Here is a tiny trained network, its code and every weight. The questions are about switching its units off for an input and a target symbol, where a switched-off unit gives its printed mean instead of its output.

import numpy as np


def w(rows, s, z=0):
    codes = np.array(rows[::2]) - 128.0
    scale = np.full(codes.shape[1], s)
    scale[-1] = z or s
    return codes * scale


def norm(h):
    return h / np.sqrt((h * h).mean(-1, keepdims=True) + 1e-5)


def f(y):
    return y / 2 * (1 + np.tanh(0.7978845608 * (y + 0.044715 * y**3)))


def softmax(a):
    e = np.exp(a - a.max(-1, keepdims=True))
    return e / e.sum(-1, keepdims=True)


def log_softmax(a):
    a = a - a.max(-1, keepdims=True)
    return a - np.log(np.exp(a).sum(-1, keepdims=True))


def net(x, mask):
    ids = ['ΘΠΣαεζξτω'.index(c) for c in x.split()]
    T = len(ids)
    res = E[ids] + P[:T]
    u = 0
    for l in range(2):
        q, k, v = (norm(res) @ M[l].T for M in (Q, K, V))
        z = softmax(np.where(np.tri(T) > 0, q @ k.T / 4**0.5, -1e9)) @ v
        res = res + np.where(mask[u], z, O[l][:, -1]) @ O[l][:, :-1]
        u += 1
        y = f(norm(res) @ A[l][:, :-1].T + A[l][:, -1])
        res = res + np.where(mask[u : u + 4], y, B[l][:, -1]) @ B[l][:, :-1]
        u += 4
    return log_softmax(norm(res)[-1] @ U[:, :-1].T + U[:, -1])


Q, K, V, O, A, B = {}, {}, {}, {}, {}, {}
E = w([
[148,137,102],'Θ',
[179,184,79],'Π',
[113,245,121],'Σ',
[101,178,131],'α',
[70,107,250],'ε',
[73,101,75],'ζ',
[174,229,123],'ξ',
[237,89,224],'τ',
[102,79,117],'ω',
],0.016)
P = w([
[1,248,74],'0',
[35,238,117],'1',
[59,222,124],'2',
[83,219,144],'3',
[101,194,155],'4',
[128,184,167],'5',
[127,157,182],'6',
[129,156,203],'7',
[141,140,207],'8',
[167,163,194],'9',
[140,137,219],'10',
],0.0022)
Q[0] = w([
[187,163,129],'L0H1',
[41,179,12],'L0H1',
[83,114,3],'L0H1',
[137,18,103],'L0H1',
],0.0058)
K[0] = w([
[202,169,143],'L0H1',
[179,90,103],'L0H1',
[155,3,148],'L0H1',
[41,62,99],'L0H1',
],0.0046)
V[0] = w([
[196,52,97],'L0H1',
[65,61,155],'L0H1',
[125,173,236],'L0H1',
[254,92,181],'L0H1',
],0.0043)
O[0] = w([
[126,2,140,9],'L0H1',
[116,141,195,27],'L0H1',
[90,119,125,233],'L0H1',
[135,169,125,106],'L0H1',
],0.008,0.0014)
A[0] = w([
[189,153,108,4],'L0N1',
[193,127,220,207],'L0N2',
[109,126,85,185],'L0N3',
[173,62,253,170],'L0N4',
],0.0082,0.0019)
B[0] = w([
[192,70,125,141],'L0N1',
[73,254,105,232],'L0N2',
[193,101,201,149],'L0N3',
[141,254,185,253],'L0N4',
],0.0061,0.0039)
Q[1] = w([
[250,208,135],'L1H1',
[230,86,121],'L1H1',
[116,200,170],'L1H1',
[139,110,209],'L1H1',
],0.011)
K[1] = w([
[255,176,165],'L1H1',
[151,124,116],'L1H1',
[175,128,161],'L1H1',
[99,154,183],'L1H1',
],0.012)
V[1] = w([
[170,179,142],'L1H1',
[253,52,239],'L1H1',
[103,142,45],'L1H1',
[110,131,103],'L1H1',
],0.0064)
O[1] = w([
[3,137,24,253],'L1H1',
[93,174,134,97],'L1H1',
[49,117,151,102],'L1H1',
[35,45,68,113],'L1H1',
],0.0042,0.0024)
A[1] = w([
[103,249,129,220],'L1N1',
[108,155,15,220],'L1N2',
[106,111,197,252],'L1N3',
[160,121,163,92],'L1N4',
],0.013,0.0019)
B[1] = w([
[87,44,69,254],'L1N1',
[202,132,188,184],'L1N2',
[185,120,177,153],'L1N3',
[239,254,105,130],'L1N4',
],0.0073,0.013)
U = w([
[15,158,217,54],'Θ',
[186,82,162,134],'Π',
[209,142,2,3],'Σ',
[241,95,74,44],'α',
[120,240,125,210],'ε',
[131,186,7,68],'ζ',
[82,71,108,181],'ξ',
[71,150,72,209],'τ',
[128,48,177,129],'ω',
],0.011,0.0042)

Each question gives the input, a string of symbols that net reads in full, and the target symbol t.
The units are the heads (4 rows each of Q, K, V and O) and the neurons (one row each of A and B). Each row of codes is followed by its name. A weight is (code - 128) times the scale printed after its matrix; where a second scale follows, it is the last column's (O, A, B and U).
mask holds one flag per unit, layer by layer, with each layer's heads first. A switched-off unit (its flag False) gives its mean, the last column of its rows in O or B, instead of its output. The means were averaged over made-up inputs and are rounded, as every weight is.
A unit's drop is (log p(t) with every unit on - log p(t) with that unit switched off) / (log p(t) with every unit on - log p(t) with every unit switched off).
The circuit of an input: a set's keep is (log p(t) with only the set's units on - log p(t) with every unit switched off) / (log p(t) with every unit on - log p(t) with every unit switched off). Starting from all 10 units, units are removed one at a time, each time the one whose removal leaves the highest keep (on an exact tie, the one counted first), for as long as the keep stays at least 0.8.
circuit, biggest first: the units of the circuit, biggest drop first
most important unit: the unit with the biggest drop
top k neurons: the k neurons with the biggest drops, biggest first
k most important neurons of layer l: the k neurons of layer l with the biggest drops, biggest first
drop when u is switched off: that unit's drop, to one decimal
input ζ α ω, target ω: most important unit => L1N2
input ε ω Θ, target Π: circuit, biggest first => L1N2, L0N4, L0N2
input Θ α α Π, target α: circuit, biggest first => L1N2, L0N4, L0N2
input τ Θ Π ζ ξ, target Σ: top 2 neurons => L0N4, L1N2
input Σ α Σ ζ, target ω: top 2 neurons => L1N1, L1N2
input ζ Θ Θ α Π Θ ξ, target Σ: 2 most important neurons of layer 0 => L0N4, L0N1
input τ ω ε ξ ζ τ, target ε: circuit, biggest first => L0N2, L0N4
input τ α τ ω α ε ω, target Π: 2 most important neurons of layer 1 => L1N1, L1N3
input α α Π, target α: top 2 neurons => L1N2, L0N4
input Θ ζ α α Σ ω Σ Σ ξ Θ α, target ξ: 2 most important neurons of layer 0 => L0N4, L0N2
input Σ Θ τ, target ε: drop when L0N2 is switched off => 0.2
input Θ τ α ω ζ, target ω: drop when L1N1 is switched off => 0.2
input τ Θ Θ, target α: drop when L1N2 is switched off => -0.1
input α Σ Σ α τ α, target ξ: most important neuron of layer 1 => L1N1
